Here is a tiny trained network, its code and every weight. The questions are about switching its units off for an input and a target symbol, where a switched-off unit gives its printed mean instead of its output.

import numpy as np


def w(rows, s, z=0):
    codes = np.array(rows[::2]) - 128.0
    scale = np.full(codes.shape[1], s)
    scale[-1] = z or s
    return codes * scale


def f(y):
    return np.maximum(y, 0)


def softmax(a):
    e = np.exp(a - a.max(-1, keepdims=True))
    return e / e.sum(-1, keepdims=True)


def log_softmax(a):
    a = a - a.max(-1, keepdims=True)
    return a - np.log(np.exp(a).sum(-1, keepdims=True))


def net(x, mask):
    ids = ['ΔΘΛΞΠΦΨΩαβεζημστ'.index(c) for c in x.split()]
    T = len(ids)
    res = E[ids] + P[:T]
    r = res
    for j in range(2):
        rows = slice(2 * j, 2 * j + 2)
        q, k, v = (r @ M[0][rows].T for M in (Q, K, V))
        z = softmax(np.where(np.tri(T) > 0, q @ k.T / 2**0.5, -1e9)) @ v
        o = O[0][rows]
        res = res + np.where(mask[j], z, o[:, -1]) @ o[:, :-1]
    y = f(res @ A[0][:, :-1].T + A[0][:, -1])
    res = res + np.where(mask[2:10], y, B[0][:, -1]) @ B[0][:, :-1]
    return log_softmax(res[-1] @ U[:, :-1].T + U[:, -1])


Q, K, V, O, A, B = {}, {}, {}, {}, {}, {}
E = w([
[119,146,105,113,135],'Δ',
[37,93,101,173,62],'Θ',
[148,85,135,100,154],'Λ',
[129,118,161,167,225],'Ξ',
[150,113,205,83,42],'Π',
[148,190,181,37,200],'Φ',
[121,125,115,110,114],'Ψ',
[38,158,111,2,71],'Ω',
[133,108,119,111,144],'α',
[193,140,116,119,139],'β',
[84,124,88,101,146],'ε',
[157,79,143,102,136],'ζ',
[154,93,134,109,134],'η',
[155,69,138,95,160],'μ',
[143,178,131,200,192],'σ',
[118,110,192,192,133],'τ',
],0.015)
P = w([
[133,254,81,184,59],'0',
[91,110,147,185,49],'1',
[89,113,150,168,95],'2',
[131,12,196,143,129],'3',
[112,73,167,169,117],'4',
[113,127,147,208,95],'5',
[107,92,159,188,108],'6',
[119,136,152,209,99],'7',
],0.0038)
Q[0] = w([
[123,96,164,253,78],'h0',
[141,176,90,224,254],'h0',
[148,49,31,79,92],'h1',
[119,219,63,80,50],'h1',
],0.0068)
K[0] = w([
[165,48,152,255,118],'h0',
[159,151,63,178,238],'h0',
[71,93,111,114,78],'h1',
[155,137,62,48,104],'h1',
],0.0094)
V[0] = w([
[191,61,58,241,155],'h0',
[203,136,255,136,30],'h0',
[189,180,68,66,199],'h1',
[186,134,207,222,172],'h1',
],0.0065)
O[0] = w([
[61,92,156,125,197,2],'h0',
[107,162,246,102,69,132],'h0',
[165,113,102,26,190,91],'h1',
[113,149,174,130,174,40],'h1',
],0.011,0.0063)
A[0] = w([
[213,86,56,183,133,142],'n0',
[161,174,157,181,199,198],'n1',
[190,66,87,160,254,246],'n2',
[216,243,161,105,161,154],'n3',
[160,144,173,210,158,133],'n4',
[209,179,162,134,125,134],'n5',
[108,135,199,156,183,138],'n6',
[110,144,89,199,68,255],'n7',
],0.0084,0.0036)
B[0] = w([
[174,56,94,160,204,166],'n0',
[103,212,135,98,154,157],'n1',
[37,212,2,103,123,156],'n2',
[49,54,138,37,161,153],'n3',
[169,203,125,167,149,160],'n4',
[100,10,163,68,129,151],'n5',
[180,217,129,126,152,161],'n6',
[157,84,173,185,135,245],'n7',
],0.0074,0.011)
U = w([
[133,152,121,106,136,56],'Δ',
[45,49,153,214,120,108],'Θ',
[95,149,122,95,134,98],'Λ',
[88,237,89,96,146,83],'Ξ',
[127,94,220,93,78,79],'Π',
[189,225,77,50,22,157],'Φ',
[128,141,125,116,130,80],'Ψ',
[255,61,128,151,179,173],'Ω',
[97,147,120,108,126,72],'α',
[61,112,144,28,160,205],'β',
[123,119,33,126,183,91],'ε',
[107,143,144,102,132,96],'ζ',
[88,148,134,99,124,85],'η',
[110,141,120,102,142,122],'μ',
[89,146,126,107,128,75],'σ',
[160,169,194,158,159,254],'τ',
],0.0077,0.0054)

Each question gives the input, a string of symbols that net reads in full, and the target symbol t.
The units are the heads (2 rows each of Q, K, V and O) and the neurons (one row each of A and B). Each row of codes is followed by its name. A weight is (code - 128) times the scale printed after its matrix; where a second scale follows, it is the last column's (O, A, B and U).
mask holds one flag per unit, heads first, then neurons. A switched-off unit (its flag False) gives its mean, the last column of its rows in O or B, instead of its output. The means were averaged over made-up inputs and are rounded, as every weight is.
A unit's drop is (log p(t) with every unit on - log p(t) with that unit switched off) / (log p(t) with every unit on - log p(t) with every unit switched off).
The circuit of an input: a set's keep is (log p(t) with only the set's units on - log p(t) with every unit switched off) / (log p(t) with every unit on - log p(t) with every unit switched off). Starting from all 10 units, units are removed one at a time, each time the one whose removal leaves the highest keep (on an exact tie, the one counted first), for as long as the keep stays at least 0.8.
units of the circuit, in order: the units of the circuit, biggest drop first
unit that matters most: the unit with the biggest drop
k most important neurons: the k neurons with the biggest drops, biggest first
which heads matter: for each layer, one digit per head in row order, 1 if its drop is at least 0.15 and else 0, layers parted by /
drop of u: that unit's drop, to one decimal
input Φ ε ε Λ, target ε: 2 most important neurons -> (n2 n0)
input Ω Π τ Π Ψ, target Π: which heads matter -> 10
input Ψ Ω Λ Ω, target Φ: which heads matter -> 10
input ε ε ε, target ε: which heads matter -> 10
input Λ Ω Ω σ ε, target Ω: which heads matter -> 10
input Ω Φ Δ, target Ω: 3 most important neurons -> (n0 n2 n1)
input Ω μ Ξ, target Ξ: unit that matters most -> n2
input ε Ω Ω Ω α, target Ω: units of the circuit, in order -> (n0 h0)
input ε Δ ε Ω μ, target ε: 3 most important neurons -> (n2 n0 n7)
input Φ ζ β Φ β, target β: units of the circuit, in order -> (h1 n3 n5 n7)
input σ τ ζ, target τ: units of the circuit, in order -> (h1 h0 n6)
input Ω Ω η, target Ω: units of the circuit, in order -> (n0 h0 h1)
input Ω τ Ξ ζ β Φ, target β: drop of n5 -> 0.1
input Ω Ω α, target Ω: drop of h1 -> 0.1
input Ω Ω Ω Ω ε η, target Ω: drop of n2 -> 0.0
input ε Ω ε ε β, target ε: unit that matters most -> h0
